Here is a tiny trained network, its code and every weight. The questions are about switching its units off for an input and a class, where a switched-off unit gives its printed mean instead of its output.

import numpy as np


def w(rows, s, z=0):
    codes = np.array(rows[::2]) - 128.0
    scale = np.full(codes.shape[1], s)
    scale[-1] = z or s
    return codes * scale


def norm(h):
    return h / np.sqrt((h * h).mean(-1, keepdims=True) + 1e-5)


def f(y):
    return np.maximum(y, 0)


def log_softmax(a):
    a = a - a.max(-1, keepdims=True)
    return a - np.log(np.exp(a).sum(-1, keepdims=True))


def net(x, mask):
    res = np.array(x, float).reshape(1, 4) / 4 @ E
    u = 0
    for l in range(3):
        y = f(norm(res) @ A[l][:, :-1].T + A[l][:, -1])
        res = res + np.where(mask[u : u + 10], y, B[l][:, -1]) @ B[l][:, :-1]
        u += 10
    return log_softmax(norm(res)[-1] @ U[:, :-1].T + U[:, -1])


A, B = {}, {}
E = w([
[129,200,127,35,63,137,222,173],'x0',
[51,10,87,96,148,165,188,104],'x1',
[129,128,132,130,129,127,133,124],'x2',
[121,155,120,183,70,229,124,102],'x3',
],0.011)
A[0] = w([
[160,200,168,113,103,108,119,136,129],'L0N0',
[132,157,114,122,120,101,164,175,43],'L0N1',
[190,177,164,163,147,115,78,139,212],'L0N2',
[166,120,159,165,166,123,101,105,86],'L0N3',
[149,178,147,116,115,129,154,147,77],'L0N4',
[124,147,144,148,84,248,106,100,147],'L0N5',
[113,149,127,95,92,124,200,129,3],'L0N6',
[136,112,164,137,158,106,117,99,39],'L0N7',
[117,103,130,162,160,139,116,110,102],'L0N8',
[116,156,120,119,129,156,133,122,3],'L0N9',
],0.013,0.0038)
B[0] = w([
[213,103,62,229,191,60,106,103,208],'L0N0',
[214,80,153,106,133,149,156,44,159],'L0N1',
[74,49,254,94,44,177,43,147,231],'L0N2',
[49,142,101,48,57,129,114,136,176],'L0N3',
[170,114,43,169,177,100,198,126,176],'L0N4',
[94,250,96,161,119,208,117,19,245],'L0N5',
[32,101,119,79,57,107,59,190,180],'L0N6',
[87,132,120,182,108,103,109,192,151],'L0N7',
[154,84,91,136,182,87,104,98,173],'L0N8',
[131,139,126,135,85,134,133,171,138],'L0N9',
],0.0077,0.011)
A[1] = w([
[155,29,157,111,113,51,149,186,107],'L1N0',
[100,182,136,34,89,143,204,153,92],'L1N1',
[124,90,203,54,134,90,156,203,16],'L1N2',
[196,228,141,159,150,88,173,151,85],'L1N3',
[161,97,82,174,116,146,102,54,104],'L1N4',
[249,165,103,202,137,90,195,101,74],'L1N5',
[112,103,15,114,179,131,118,117,128],'L1N6',
[125,197,147,116,86,226,144,123,3],'L1N7',
[190,54,155,141,157,60,115,191,143],'L1N8',
[140,113,86,97,120,163,182,137,81],'L1N9',
],0.011,0.0035)
B[1] = w([
[113,170,158,82,181,94,116,188,255],'L1N0',
[167,87,160,83,105,154,170,81,196],'L1N1',
[172,96,130,118,157,171,50,43,185],'L1N2',
[192,103,56,141,94,89,107,136,175],'L1N3',
[150,120,102,128,156,158,131,117,238],'L1N4',
[154,130,85,133,78,79,170,149,203],'L1N5',
[165,152,142,154,175,167,202,135,220],'L1N6',
[98,99,144,121,115,108,124,248,231],'L1N7',
[43,188,115,61,115,102,180,168,247],'L1N8',
[134,137,174,137,105,162,87,139,166],'L1N9',
],0.012,0.0075)
A[2] = w([
[80,167,88,193,253,114,163,115,40],'L2N0',
[178,232,52,145,102,52,175,151,87],'L2N1',
[89,175,187,206,35,219,72,58,18],'L2N2',
[162,173,157,175,85,36,82,233,65],'L2N3',
[112,100,121,172,208,153,37,81,158],'L2N4',
[173,177,16,193,8,202,188,25,156],'L2N5',
[137,117,214,2,232,103,123,87,3],'L2N6',
[100,157,111,219,110,206,109,82,130],'L2N7',
[201,16,54,219,63,152,186,62,100],'L2N8',
[145,65,114,123,216,72,226,188,110],'L2N9',
],0.009,0.0046)
B[2] = w([
[31,215,38,239,159,74,229,201,172],'L2N0',
[242,163,91,99,89,67,100,138,189],'L2N1',
[199,186,222,111,162,59,217,125,228],'L2N2',
[59,82,113,82,190,189,139,84,184],'L2N3',
[174,228,114,136,185,101,160,138,189],'L2N4',
[25,41,105,132,107,111,21,188,255],'L2N5',
[192,30,126,255,134,162,112,96,205],'L2N6',
[233,93,113,87,136,117,166,47,217],'L2N7',
[40,173,75,160,89,237,2,89,173],'L2N8',
[166,135,202,139,41,93,217,139,202],'L2N9',
],0.01)
U = w([
[25,95,186,92,185,93,22,153,226],'0',
[85,136,143,214,204,74,227,196,149],'1',
[227,201,216,163,140,148,77,39,135],'2',
[81,176,4,216,197,214,129,64,4],'3',
[199,146,92,31,101,29,175,169,123],'4',
[216,1,172,70,170,173,175,61,91],'5',
[161,136,26,200,45,136,6,143,183],'6',
[28,108,135,74,52,239,135,139,127],'7',
],0.017,0.0018)

Each question gives the input, the list of numbers given to net, and the class t.
The units are the neurons (one row each of A and B). Each row of codes is followed by its name. A weight is (code - 128) times the scale printed after its matrix; where a second scale follows, it is the last column's (A, B and U).
mask holds one flag per neuron, layer by layer. A switched-off neuron (its flag False) gives its mean, the last column of its row in B, instead of its output. The means were averaged over made-up inputs and are rounded, as every weight is.
A unit's drop is (log p(t) with every unit on - log p(t) with that unit switched off) / (log p(t) with every unit on - log p(t) with every unit switched off).
The circuit of an input: a set's keep is (log p(t) with only the set's units on - log p(t) with every unit switched off) / (log p(t) with every unit on - log p(t) with every unit switched off). Starting from the 12 units with the biggest drops (on a tie, the unit counted first), units are removed one at a time, each time the one whose removal leaves the highest keep (on an exact tie, the one counted first), for as long as the keep stays at least 0.8.
units of the circuit, in order: the units of the circuit, biggest drop first
k most important neurons: the k neurons with the biggest drops, biggest first
k most important neurons of layer l: the k neurons of layer l with the biggest drops, biggest first
drop of u: that unit's drop, to one decimal
input [0,1,-1,-2], class 1: most important neuron => (L0N3)
input [2,1,2,-8], class 5: units of the circuit, in order => (L1N2 L2N6)
input [-4,1,-7,7], class 3: 3 most important neurons => (L0N2 L2N5 L0N8)
input [8,8,-3,-1], class 5: 2 most important neurons => (L0N5 L1N1)
input [5,1,0,-6], class 5: 3 most important neurons => (L0N6 L1N2 L2N6)
input [1,5,5,-1], class 5: 2 most important neurons => (L0N0 L0N5)
input [1,-8,-6,4], class 6: 2 most important neurons => (L0N0 L0N4)
input [0,-2,-7,3], class 2: 2 most important neurons => (L0N2 L2N2)
input [2,0,-7,3], class 6: 2 most important neurons => (L0N2 L2N5)
input [0,6,5,1], class 3: 2 most important neurons of layer 0 => (L0N2 L0N3)
input [-4,6,-4,1], class 3: 2 most important neurons => (L2N8 L1N0)
input [0,1,5,-2], class 1: 3 most important neurons of layer 0 => (L0N2 L0N3 L0N0)
input [1,2,5,-1], class 5: 2 most important neurons => (L0N0 L0N5)
input [-1,6,4,5], class 3: units of the circuit, in order => (L0N2)
input [-6,1,4,3], class 3: 2 most important neurons of layer 0 => (L0N8 L0N2)
input [-1,0,2,-5], class 0: 2 most important neurons of layer 0 => (L0N5 L0N0)
input [-2,1,1,5], class 3: 2 most important neurons => (L0N2 L2N5)
input [-8,-6,7,-5], class 0: drop of L0N5 => 0.1
input [-3,5,2,-2], class 1: drop of L0N5 => 1.7
input [-1,8,8,5], class 3: units of the circuit, in order => (L0N2)
input [2,3,6,-5], class 5: drop of L0N0 => 0.3
input [-1,-8,0,-3], class 0: 2 most important neurons => (L0N2 L0N5)
